Here is a tiny trained network, its code and every weight. The questions are about switching its units off for an input and a class, where a switched-off unit gives its printed mean instead of its output.

import numpy as np


def w(rows, s, z=0):
    codes = np.array(rows[::2]) - 128.0
    scale = np.full(codes.shape[1], s)
    scale[-1] = z or s
    return codes * scale


def f(y):
    return np.maximum(y, 0)


def log_softmax(a):
    a = a - a.max(-1, keepdims=True)
    return a - np.log(np.exp(a).sum(-1, keepdims=True))


def net(x, mask):
    res = np.array(x, float).reshape(1, 4) / 4 @ E
    y = f(res @ A[0][:, :-1].T + A[0][:, -1])
    res = res + np.where(mask, y, B[0][:, -1]) @ B[0][:, :-1]
    return log_softmax(res[-1] @ U[:, :-1].T + U[:, -1])


A, B = {}, {}
E = w([
[85,230,114,140,201,78,130,203],'x0',
[221,161,138,63,140,108,200,82],'x1',
[159,117,166,126,184,2,114,96],'x2',
[146,179,137,194,154,195,127,91],'x3',
],0.009)
A[0] = w([
[85,217,87,139,98,126,100,216,138],'N0',
[98,127,125,107,130,98,153,145,157],'N1',
[185,192,127,119,147,130,175,58,222],'N2',
[121,93,207,147,91,100,60,120,166],'N3',
[22,131,131,164,115,81,75,217,254],'N4',
[215,137,190,82,155,86,175,127,188],'N5',
[158,194,144,100,189,95,144,169,211],'N6',
[61,152,84,184,158,150,144,216,146],'N7',
[85,189,126,163,139,161,74,149,121],'N8',
[100,104,94,102,97,214,142,135,179],'N9',
[153,126,112,62,99,48,221,129,180],'N10',
[70,88,152,168,176,82,69,193,249],'N11',
[24,98,112,174,134,93,20,177,255],'N12',
[151,90,150,111,53,209,154,39,225],'N13',
[2,133,118,154,182,164,74,177,191],'N14',
[221,151,123,63,171,89,218,70,254],'N15',
[100,162,47,91,75,166,236,158,239],'N16',
[167,197,132,68,213,103,163,163,199],'N17',
[116,107,92,93,4,196,145,125,163],'N18',
[180,149,157,115,18,206,173,51,235],'N19',
],0.0067,0.0028)
B[0] = w([
[68,208,112,92,129,173,179,153,209],'N0',
[69,119,152,151,132,112,145,116,159],'N1',
[169,119,153,185,178,99,83,75,208],'N2',
[134,63,71,112,90,80,142,65,175],'N3',
[53,148,112,100,54,128,176,105,248],'N4',
[128,126,170,101,238,91,112,117,216],'N5',
[51,217,201,165,176,95,136,137,209],'N6',
[59,199,98,66,101,176,190,157,214],'N7',
[110,134,109,112,114,157,137,138,188],'N8',
[115,151,55,183,50,137,86,203,205],'N9',
[103,122,205,66,182,40,88,190,211],'N10',
[12,131,101,131,49,74,152,62,224],'N11',
[32,91,88,74,11,131,163,61,251],'N12',
[219,49,2,164,158,164,49,164,239],'N13',
[71,145,72,66,63,152,163,158,234],'N14',
[160,153,173,115,217,76,54,106,254],'N15',
[117,163,138,169,141,103,104,203,214],'N16',
[71,225,223,196,203,81,92,153,219],'N17',
[110,70,41,147,61,117,77,217,221],'N18',
[215,63,58,185,165,189,53,173,239],'N19',
],0.0058,0.008)
U = w([
[196,110,127,206,173,183,129,15,211],'0',
[105,197,254,152,195,75,111,127,149],'1',
[78,85,127,106,61,98,155,59,255],'2',
[80,220,136,78,97,176,224,178,49],'3',
[158,110,91,194,110,176,73,224,80],'4',
[172,81,158,18,155,100,106,130,41],'5',
],0.0075,0.00093)

Each question gives the input, the list of numbers given to net, and the class t.
The units are the neurons (one row each of A and B). Each row of codes is followed by its name. A weight is (code - 128) times the scale printed after its matrix; where a second scale follows, it is the last column's (A, B and U).
mask holds one flag per neuron, in row order. A switched-off neuron (its flag False) gives its mean, the last column of its row in B, instead of its output. The means were averaged over made-up inputs and are rounded, as every weight is.
A unit's drop is (log p(t) with every unit on - log p(t) with that unit switched off) / (log p(t) with every unit on - log p(t) with every unit switched off).
The circuit of an input: a set's keep is (log p(t) with only the set's units on - log p(t) with every unit switched off) / (log p(t) with every unit on - log p(t) with every unit switched off). Starting from the 12 units with the biggest drops (on a tie, the unit counted first), units are removed one at a time, each time the one whose removal leaves the highest keep (on an exact tie, the one counted first), for as long as the keep stays at least 0.8.
units of the circuit, in order: the units of the circuit, biggest drop first
k most important neurons: the k neurons with the biggest drops, biggest first
drop of u: that unit's drop, to one decimal
input [-5,3,-1,4], class 4: units of the circuit, in order -> N19
input [4,-3,7,-3], class 2: units of the circuit, in order -> N12, N11
input [-7,7,3,2], class 0: 3 most important neurons -> N19, N2, N13
input [0,-4,-8,-5], class 3: units of the circuit, in order -> N7, N0
input [7,-8,6,-8], class 2: 3 most important neurons -> N12, N11, N3
input [-5,6,-3,8], class 4: 4 most important neurons -> N19, N13, N18, N9
input [4,-7,4,-3], class 2: 2 most important neurons -> N12, N11
input [6,3,-2,8], class 1: drop of N4 -> 0.1
input [-7,5,8,5], class 0: drop of N13 -> 0.2
input [-7,5,-1,3], class 4: drop of N13 -> 0.2
input [6,-5,5,-1], class 3: drop of N7 -> 0.1
